Below is a small trained network, with its code and all its weights. Each question gives an input and a class and asks what happens when units are switched off, that is, made to give their printed mean instead of their output.

import numpy as np


def w(rows, s, z=0):
    codes = np.array(rows[::2]) - 128.0
    scale = np.full(codes.shape[1], s)
    scale[-1] = z or s
    return codes * scale


def norm(h):
    return h / np.sqrt((h * h).mean(-1, keepdims=True) + 1e-5)


def f(y):
    return np.maximum(y, 0)


def log_softmax(a):
    a = a - a.max(-1, keepdims=True)
    return a - np.log(np.exp(a).sum(-1, keepdims=True))


def net(x, mask):
    res = np.array(x, float).reshape(1, 7) / 4 @ E
    u = 0
    for l in range(3):
        y = f(norm(res) @ A[l][:, :-1].T + A[l][:, -1])
        res = res + np.where(mask[u : u + 12], y, B[l][:, -1]) @ B[l][:, :-1]
        u += 12
    return log_softmax(norm(res)[-1] @ U[:, :-1].T + U[:, -1])


A, B = {}, {}
E = w([
[126,130,130,130,131,125],'x0',
[112,105,66,1,169,97],'x1',
[129,127,128,128,126,129],'x2',
[148,132,56,150,90,69],'x3',
[125,133,132,131,135,123],'x4',
[203,28,169,182,131,68],'x5',
[127,128,128,127,128,127],'x6',
],0.006)
A[0] = w([
[3,156,61,245,100,216,40],'0.n0',
[74,201,109,135,56,180,146],'0.n1',
[132,87,117,180,114,108,85],'0.n2',
[86,222,93,106,111,170,130],'0.n3',
[173,163,87,120,32,79,82],'0.n4',
[101,136,139,138,30,97,71],'0.n5',
[163,189,49,147,30,33,145],'0.n6',
[139,110,120,101,87,172,109],'0.n7',
[125,141,57,109,98,29,81],'0.n8',
[172,46,178,234,101,135,135],'0.n9',
[59,109,131,154,156,81,140],'0.n10',
[133,226,39,142,79,114,3],'0.n11',
],0.0046,0.0039)
B[0] = w([
[205,192,176,124,205,55,182],'0.n0',
[246,131,187,167,225,145,208],'0.n1',
[142,154,140,169,134,146,159],'0.n2',
[89,104,133,93,22,110,211],'0.n3',
[118,136,179,145,159,163,165],'0.n4',
[149,144,156,182,152,121,140],'0.n5',
[160,130,102,177,174,90,223],'0.n6',
[152,140,179,134,100,121,133],'0.n7',
[65,142,128,112,146,124,177],'0.n8',
[3,166,172,106,83,117,252],'0.n9',
[207,124,123,97,85,173,143],'0.n10',
[125,181,38,175,145,156,158],'0.n11',
],0.0045,0.0043)
A[1] = w([
[79,70,98,72,167,89,88],'1.n0',
[106,112,126,140,144,149,17],'1.n1',
[176,2,132,157,191,112,100],'1.n2',
[178,214,136,224,110,235,143],'1.n3',
[153,161,65,154,86,63,191],'1.n4',
[123,167,88,20,132,104,231],'1.n5',
[107,161,160,202,90,80,118],'1.n6',
[179,139,113,214,70,152,4],'1.n7',
[161,117,178,81,188,174,96],'1.n8',
[109,141,35,65,176,164,33],'1.n9',
[120,9,94,71,159,89,108],'1.n10',
[188,142,169,60,140,140,14],'1.n11',
],0.0071,0.0018)
B[1] = w([
[232,184,135,97,95,124,208],'1.n0',
[121,109,126,124,121,146,128],'1.n1',
[143,233,124,63,109,90,207],'1.n2',
[161,179,112,36,151,41,253],'1.n3',
[146,141,2,206,167,104,213],'1.n4',
[87,52,155,212,124,195,252],'1.n5',
[84,113,95,91,69,155,234],'1.n6',
[74,133,109,117,139,96,186],'1.n7',
[187,133,132,116,91,199,192],'1.n8',
[87,67,133,126,178,117,211],'1.n9',
[76,252,135,136,134,126,224],'1.n10',
[170,150,181,177,72,177,163],'1.n11',
],0.0061,0.0051)
A[2] = w([
[135,154,109,71,142,133,213],'2.n0',
[95,51,237,106,157,194,84],'2.n1',
[86,51,40,254,224,141,52],'2.n2',
[113,27,101,127,186,105,4],'2.n3',
[117,137,232,57,140,136,187],'2.n4',
[116,180,38,132,131,26,145],'2.n5',
[147,218,178,134,97,89,180],'2.n6',
[129,97,69,208,126,70,51],'2.n7',
[68,187,109,134,137,160,69],'2.n8',
[151,96,223,114,94,140,115],'2.n9',
[130,81,83,152,133,228,123],'2.n10',
[188,213,120,91,163,118,79],'2.n11',
],0.0078,0.0028)
B[2] = w([
[164,171,154,206,119,131,188],'2.n0',
[109,124,183,207,130,77,187],'2.n1',
[120,124,114,1,133,140,183],'2.n2',
[122,120,71,112,171,150,137],'2.n3',
[135,142,148,65,41,134,224],'2.n4',
[116,85,165,214,149,119,254],'2.n5',
[130,85,68,78,154,175,241],'2.n6',
[138,120,185,101,65,188,182],'2.n7',
[161,107,102,135,122,89,161],'2.n8',
[62,170,13,57,202,63,178],'2.n9',
[144,93,156,166,181,185,163],'2.n10',
[234,132,137,138,166,140,203],'2.n11',
],0.0082,0.008)
U = w([
[225,222,157,19,102,164,199],'0',
[215,150,74,242,204,67,239],'1',
[63,103,245,157,122,228,181],'2',
[79,61,45,75,224,197,49],'3',
[2,154,135,38,51,46,75],'4',
[57,40,119,234,14,84,7],'5',
],0.014,0.0018)

Each question gives the input, the list of numbers given to net, and the class t.
The units are the neurons (one row each of A and B). Each row of codes is followed by its name. A weight is (code - 128) times the scale printed after its matrix; where a second scale follows, it is the last column's (A, B and U).
mask holds one flag per neuron, layer by layer. A switched-off neuron (its flag False) gives its mean, the last column of its row in B, instead of its output. The means were averaged over made-up inputs and are rounded, as every weight is.
A unit's drop is (log p(t) with every unit on - log p(t) with that unit switched off) / (log p(t) with every unit on - log p(t) with every unit switched off).
The circuit of an input: a set's keep is (log p(t) with only the set's units on - log p(t) with every unit switched off) / (log p(t) with every unit on - log p(t) with every unit switched off). Starting from the 12 units with the biggest drops (on a tie, the unit counted first), units are removed one at a time, each time the one whose removal leaves the highest keep (on an exact tie, the one counted first), for as long as the keep stays at least 0.8.
units of the circuit, in order: the units of the circuit, biggest drop first
top k neurons: the k neurons with the biggest drops, biggest first
k most important neurons of layer l: the k neurons of layer l with the biggest drops, biggest first
drop of u: that unit's drop, to one decimal
input [3,5,5,3,4,-4,0], class 3: units of the circuit, in order : (1.n5)
input [8,1,8,-5,4,-5,8], class 2: top 3 neurons : (1.n5 2.n1 1.n2)
input [4,7,-2,-5,-1,0,-3], class 2: 4 most important neurons of layer 1 : (1.n5 1.n3 1.n9 1.n2)
input [-2,7,4,5,-7,-2,1], class 3: top 3 neurons : (1.n5 2.n2 1.n9)
input [-7,0,0,6,-3,-7,4], class 1: top 3 neurons : (0.n1 0.n11 1.n3)
input [-2,5,-3,5,0,0,-4], class 3: top 3 neurons : (1.n5 2.n2 1.n3)
input [4,-3,0,0,3,0,-8], class 0: top 3 neurons : (1.n4 1.n5 1.n3)
input [2,2,8,8,-1,-8,0], class 3: top 2 neurons : (2.n2 1.n5)
input [4,-1,-1,1,-7,8,1], class 5: top 3 neurons : (0.n9 0.n1 2.n2)
input [-6,-8,-7,6,4,1,1], class 5: top 2 neurons : (1.n6 0.n9)
input [-3,7,-3,2,-3,1,-1], class 1: top 3 neurons : (1.n0 1.n10 0.n9)
input [8,2,6,4,8,0,5], class 3: top 2 neurons : (2.n2 1.n3)
input [1,2,2,-8,-3,7,-3], class 0: top 2 neurons : (1.n2 1.n5)
input [-7,-8,2,-8,6,5,0], class 4: top neuron : (2.n9)
input [-1,1,-7,-5,-5,-4,6], class 2: 2 most important neurons of layer 2 : (2.n1 2.n10)
input [-4,3,-8,2,1,-7,5], class 3: drop of 2.n5 : 0.0
input [4,6,6,-3,-4,-5,-6], class 2: drop of 1.n5 : 0.5
input [-4,7,-7,-3,2,-4,-1], class 2: drop of 1.n5 : 1.0
input [6,8,0,2,-8,7,1], class 1: drop of 2.n4 : 0.1
input [-4,8,1,-8,3,3,-6], class 0: most important neuron of layer 1 : (1.n0)
